Here is a tiny trained network, its code and every weight. The questions are about switching its units off for an input and a class, where a switched-off unit gives its printed mean instead of its output.

import numpy as np


def w(rows, s, z=0):
    codes = np.array(rows[::2]) - 128.0
    scale = np.full(codes.shape[1], s)
    scale[-1] = z or s
    return codes * scale


def norm(h):
    return h / np.sqrt((h * h).mean(-1, keepdims=True) + 1e-5)


def f(y):
    return np.maximum(y, 0)


def log_softmax(a):
    a = a - a.max(-1, keepdims=True)
    return a - np.log(np.exp(a).sum(-1, keepdims=True))


def net(x, mask):
    res = np.array(x, float).reshape(1, 3) / 4 @ E
    u = 0
    for l in range(3):
        y = f(norm(res) @ A[l][:, :-1].T + A[l][:, -1])
        res = res + np.where(mask[u : u + 10], y, B[l][:, -1]) @ B[l][:, :-1]
        u += 10
    return log_softmax(norm(res)[-1] @ U[:, :-1].T + U[:, -1])


A, B = {}, {}
E = w([
[2,164,91,113,138,111,113,116,183,96],'x0',
[46,96,204,122,166,42,235,155,186,166],'x1',
[178,226,89,133,187,40,141,89,164,143],'x2',
],0.0055)
A[0] = w([
[118,156,70,129,157,117,71,73,144,114,73],'L0N0',
[166,98,126,127,131,167,62,182,44,94,41],'L0N1',
[93,140,132,121,140,78,110,106,135,134,101],'L0N2',
[118,186,63,124,60,170,110,54,69,71,4],'L0N3',
[51,101,164,90,85,96,136,254,92,114,78],'L0N4',
[120,58,153,98,75,196,52,73,125,87,114],'L0N5',
[125,95,164,146,122,138,159,181,160,131,54],'L0N6',
[129,196,160,130,126,88,128,118,98,166,99],'L0N7',
[104,167,132,141,97,195,91,129,61,56,61],'L0N8',
[99,120,47,100,112,162,125,107,140,83,85],'L0N9',
],0.0063,0.0023)
B[0] = w([
[71,147,146,55,155,83,27,105,160,80,199],'L0N0',
[165,77,151,156,13,151,132,100,138,168,233],'L0N1',
[177,78,151,133,38,184,91,103,76,123,170],'L0N2',
[128,104,171,95,98,105,223,254,161,168,225],'L0N3',
[101,106,235,217,168,161,133,105,174,44,226],'L0N4',
[163,160,60,173,138,55,116,64,100,112,254],'L0N5',
[38,140,64,16,139,111,121,61,176,103,175],'L0N6',
[116,160,178,149,208,90,137,91,33,120,175],'L0N7',
[178,129,82,148,156,168,137,196,109,88,220],'L0N8',
[127,154,106,120,201,128,205,186,51,197,189],'L0N9',
],0.0049,0.0052)
A[1] = w([
[101,146,96,119,222,67,120,120,78,226,80],'L1N0',
[72,103,232,132,130,109,109,105,204,150,7],'L1N1',
[169,167,1,86,185,157,148,134,63,131,67],'L1N2',
[141,129,175,145,105,80,159,167,147,134,88],'L1N3',
[133,100,114,159,41,141,124,180,73,186,66],'L1N4',
[164,24,96,161,119,187,121,80,118,166,139],'L1N5',
[139,96,145,131,212,170,206,128,121,214,29],'L1N6',
[123,171,178,48,136,91,68,17,177,115,81],'L1N7',
[180,192,70,168,129,152,28,101,142,185,92],'L1N8',
[151,91,161,126,191,126,185,138,72,116,61],'L1N9',
],0.0056,0.0019)
B[1] = w([
[213,194,47,160,144,105,190,143,39,162,236],'L1N0',
[140,92,239,78,169,170,65,146,161,131,253],'L1N1',
[40,94,213,60,173,108,97,189,224,101,246],'L1N2',
[160,166,145,141,117,199,116,166,124,132,180],'L1N3',
[210,121,83,15,84,107,147,72,109,121,242],'L1N4',
[176,193,50,128,152,153,203,113,32,126,251],'L1N5',
[115,157,136,218,59,152,84,209,160,197,178],'L1N6',
[132,65,102,137,132,101,133,63,32,144,226],'L1N7',
[2,37,115,132,90,128,163,131,133,97,228],'L1N8',
[65,184,187,133,26,131,104,156,178,112,189],'L1N9',
],0.0052,0.0036)
A[2] = w([
[108,170,166,167,151,125,149,161,88,218,143],'L2N0',
[103,150,154,170,202,61,117,109,141,136,140],'L2N1',
[145,116,94,102,147,99,98,15,102,128,96],'L2N2',
[109,107,69,95,115,185,52,172,158,107,140],'L2N3',
[82,116,87,69,106,147,30,182,201,127,6],'L2N4',
[82,85,244,122,118,118,124,72,255,125,101],'L2N5',
[194,64,75,115,73,168,134,70,164,148,82],'L2N6',
[151,173,121,107,136,170,208,104,149,176,100],'L2N7',
[35,72,186,175,156,195,130,96,194,186,127],'L2N8',
[158,180,103,158,99,38,128,119,71,193,95],'L2N9',
],0.0063,0.0023)
B[2] = w([
[171,115,80,140,61,147,113,139,194,125,192],'L2N0',
[127,79,171,106,81,201,72,106,82,114,214],'L2N1',
[126,130,88,24,160,100,117,92,107,112,184],'L2N2',
[200,177,156,132,184,78,162,165,169,100,182],'L2N3',
[98,132,214,167,181,114,131,195,240,78,173],'L2N4',
[160,53,180,29,59,156,40,119,107,211,255],'L2N5',
[179,154,128,99,72,146,200,126,2,104,208],'L2N6',
[139,125,85,182,106,171,140,179,186,70,163],'L2N7',
[139,57,144,161,145,201,36,69,74,228,237],'L2N8',
[39,169,102,160,133,131,117,82,210,132,238],'L2N9',
],0.0059,0.0055)
U = w([
[137,207,100,199,68,105,131,104,246,176,125],'0',
[131,115,116,136,118,123,140,139,141,141,37],'1',
[115,138,126,79,187,87,122,241,236,69,159],'2',
[74,103,110,205,168,176,119,138,101,86,81],'3',
[113,105,131,138,168,97,190,131,135,160,1],'4',
[107,38,185,91,96,179,48,96,132,191,192],'5',
[210,124,71,91,66,144,169,135,29,85,169],'6',
[65,164,59,63,166,66,83,32,134,129,156],'7',
],0.012,0.0055)

Each question gives the input, the list of numbers given to net, and the class t.
The units are the neurons (one row each of A and B). Each row of codes is followed by its name. A weight is (code - 128) times the scale printed after its matrix; where a second scale follows, it is the last column's (A, B and U).
mask holds one flag per neuron, layer by layer. A switched-off neuron (its flag False) gives its mean, the last column of its row in B, instead of its output. The means were averaged over made-up inputs and are rounded, as every weight is.
A unit's drop is (log p(t) with every unit on - log p(t) with that unit switched off) / (log p(t) with every unit on - log p(t) with every unit switched off).
unit that matters most: the unit with the biggest drop
k most important neurons: the k neurons with the biggest drops, biggest first
k most important neurons of layer l: the k neurons of layer l with the biggest drops, biggest first
drop when u is switched off: that unit's drop, to one decimal
input [-5,-7,7], class 2: 2 most important neurons -> L1N2, L0N0
input [1,0,-5], class 3: unit that matters most -> L0N4
input [4,0,-8], class 3: 2 most important neurons -> L0N4, L0N5
input [8,-1,-4], class 3: 3 most important neurons of layer 0 -> L0N9, L0N4, L0N8
input [2,5,5], class 0: 3 most important neurons -> L1N0, L0N4, L0N0
input [4,-5,6], class 2: 3 most important neurons -> L1N2, L0N3, L0N5
input [2,4,4], class 0: 2 most important neurons -> L0N4, L1N0
input [2,-1,-2], class 2: 2 most important neurons -> L0N8, L0N9
input [-6,-2,7], class 7: 2 most important neurons -> L0N3, L0N9
input [-5,-1,7], class 7: 2 most important neurons -> L0N3, L0N9
input [3,5,4], class 5: 3 most important neurons of layer 1 -> L1N1, L1N5, L1N4
input [-6,1,1], class 0: 2 most important neurons of layer 1 -> L1N6, L1N9
input [-2,2,5], class 0: 2 most important neurons of layer 0 -> L0N5, L0N0
input [5,4,3], class 5: unit that matters most -> L0N5
input [2,8,8], class 0: 2 most important neurons -> L1N0, L0N4
input [5,-1,-5], class 3: 2 most important neurons of layer 0 -> L0N4, L0N8
input [1,8,7], class 0: 2 most important neurons -> L1N0, L0N4
input [-3,5,3], class 0: drop when L1N0 is switched off -> 0.5
input [-2,-8,-6], class 6: drop when L1N1 is switched off -> 0.0
input [3,-5,-6], class 6: unit that matters most -> L0N1
input [2,-1,3], class 7: drop when L0N0 is switched off -> 1.4
input [4,-8,-3], class 2: drop when L2N4 is switched off -> 0.1
